Look-ups in named tables: a row name and a column name give one cell, copied from the table.

nur:
|  | lelefu | muzer |
|---|---|---|
| rin | 118 | 162 |
| lakon | 181 | 69 |
| ditud | 20 | 62 |
| tokeb | 141 | 60 |
| mupe | 54 | 38 |
| bib | 175 | 86 |
| reze | 139 | 153 |
| ranute | 23 | 152 |
| semefo | 66 | 60 |
| kofog | 195 | 136 |
| zut | 89 | 180 |

tokeb, muzer: 60
mupe, muzer: 38
lakon, lelefu: 181
semefo, lelefu: 66
lakon, muzer: 69
kofog, muzer: 136
bib, lelefu: 175
reze, muzer: 153
ditud, muzer: 62
zut, muzer: 180

gera:
	fom	vutuvu	mupugez
tet	606	4769	-7062
sog	5310	8531	-6289
sefot	-2981	6687	3057
lar	1366	-3541	1964
lera	2929	6781	339
zok	-7165	8336	2612
pomegu	1931	2519	198
mobob	2678	7099	-1558

pomegu, fom -> 1931
lera, fom -> 2929
zok, vutuvu -> 8336
sefot, mupugez -> 3057
zok, mupugez -> 2612
pomegu, mupugez -> 198
sefot, fom -> -2981
tet, vutuvu -> 4769
pomegu, vutuvu -> 2519
lera, vutuvu -> 6781
sog, fom -> 5310
tet, fom -> 606
lera, mupugez -> 339
mobob, mupugez -> -1558

dor =
columns: dip, fop, pok, fisasa, lilo
pov: [44.720, 47.170, 45.653, 42.971, 46.713]
gubamab: [37.572, 41.555, 40.386, 46.135, 48.317]
febuz: [76.957, 49.391, 68.734, 30.423, 38.860]
rigu: [27.220, 58.323, 25.307, 60.094, 40.228]
feveg: [46.520, 43.741, 46.531, 43.615, 44.704]
pak: [26.887, 52.165, 28.526, 64.491, 50.704]
likod: [46.346, 46.984, 47.382, 41.653, 46.089]
refiri: [54.711, 44.466, 56.870, 38.813, 55.440]
kar: [41.815, 48.059, 44.171, 49.429, 47.919]
romuf: [53.939, 57.874, 48.746, 51.106, 47.056]
defe: [52.538, 42.710, 52.264, 40.443, 45.390]
zib: [44.088, 44.080, 45.440, 43.121, 44.642]
nopo: [70.130, 31.232, 72.974, 16.828, 36.758]
penodom: [41.694, 48.173, 41.820, 49.871, 46.116]

rigu, lilo -> 40.228
febuz, fop -> 49.391
romuf, fop -> 57.874
defe, fisasa -> 40.443
pak, pok -> 28.526
nopo, lilo -> 36.758
gubamab, fop -> 41.555
likod, fisasa -> 41.653
defe, pok -> 52.264
pov, pok -> 45.653
nopo, fop -> 31.232
pak, fisasa -> 64.491
pov, dip -> 44.720
refiri, dip -> 54.711
romuf, lilo -> 47.056
romuf, fisasa -> 51.106
Row with the largest dip: febuz

rebevob
cols = kazuzab, zevuzis, sud
pezuseg: [26.707, 26.324, 60.472]
fupif: [22.722, 21.048, 70.028]
dimobi: [62.369, 63.155, 0.613]
toz: [12.269, 10.786, 88.295]

kazuzab of toz: 12.269
sud of dimobi: 0.613
kazuzab of fupif: 22.722
zevuzis of pezuseg: 26.324
kazuzab of dimobi: 62.369
sud of pezuseg: 60.472
zevuzis of toz: 10.786
kazuzab of pezuseg: 26.707
zevuzis of dimobi: 63.155
sud of fupif: 70.028
sud of toz: 88.295
zevuzis of fupif: 21.048
Which row has the largest sud? toz

Table vovotur
         zezediz  bova  rudab  gekeni  loni  kavag   vov
kat          0.3   0.1    0.0     0.1   0.1   -0.2   0.0
bip          0.2   0.1    0.4     0.0   0.0    0.1  -0.3
kol          0.1  -0.1   -0.4     0.1   0.4    0.6   0.4
dugal       -0.2   0.2    0.4     0.0  -0.1   -0.4  -0.2
fom         -0.4   0.4    0.1     0.1  -0.2    0.0   0.0
zav         -0.2  -0.2    0.2     0.1   0.2   -0.2  -0.1
pas          0.3   0.4   -0.1     0.1   0.1    0.3  -0.1
zozovaf      0.1   0.1   -0.2     0.4   0.3   -0.3  -0.5
zezevo      -0.1   0.0    0.0     0.6   0.4    0.7   0.0
fofibas      0.0   0.0   -0.2     0.3   0.1   -0.2   0.6
fibok       -0.2   0.5    0.3     0.7   0.1    0.2   0.1
rane         0.4   0.3    0.2    -0.3   0.4    0.1   0.4

vov of kat is 0.0
rudab of zozovaf is -0.2
kavag of rane is 0.1
kavag of dugal is -0.4
gekeni of dugal is 0.0
gekeni of rane is -0.3
loni of bip is 0.0
rudab of fom is 0.1
bova of zezevo is 0.0
gekeni of zozovaf is 0.4
vov of fibok is 0.1
rudab of rane is 0.2
loni of dugal is -0.1
bova of kol is -0.1
zezediz of zezevo is -0.1
rudab of zezevo is 0.0
gekeni of kat is 0.1
loni of rane is 0.4

redolin:
	nipo	vuse	pok	forok	num	boguvu	guri	zubi
kazaket	3.956	5.178	3.805	9.916	6.174	4.380	0.831	2.592
mur	5.595	5.275	4.096	5.904	4.897	5.354	1.106	4.025
dinub	3.351	4.227	4.555	4.758	5.526	3.351	1.171	6.428
vipovaz	4.281	4.191	3.848	6.789	6.054	3.457	1.562	5.234
sal	2.975	4.367	3.001	5.071	4.688	4.443	2.078	5.128
roz	2.640	4.405	3.481	3.457	4.460	3.063	1.695	4.822
turo	1.469	5.318	5.040	4.457	4.025	4.800	2.146	6.442
vir	2.709	4.233	4.186	4.693	5.377	3.839	1.647	4.734
vug	3.519	5.524	2.374	6.776	5.182	3.284	1.411	4.555
ganufo	3.757	5.366	4.103	5.744	4.571	3.312	1.564	4.449
zigapok	3.722	5.987	2.448	5.822	5.715	4.581	1.038	4.446
fof	4.017	4.729	3.572	3.843	5.180	3.885	1.496	4.156
gan	4.364	6.352	4.160	5.458	6.408	3.893	0.887	5.262

num of ganufo: 4.571
boguvu of vir: 3.839
pok of zigapok: 2.448
vuse of dinub: 4.227
num of roz: 4.460
nipo of vug: 3.519
vuse of vipovaz: 4.191
zubi of turo: 6.442
guri of mur: 1.106
boguvu of vug: 3.284
pok of roz: 3.481
vuse of kazaket: 5.178
zubi of sal: 5.128
num of sal: 4.688
forok of turo: 4.457
boguvu of mur: 5.354
nipo of vir: 2.709
pok of turo: 5.040

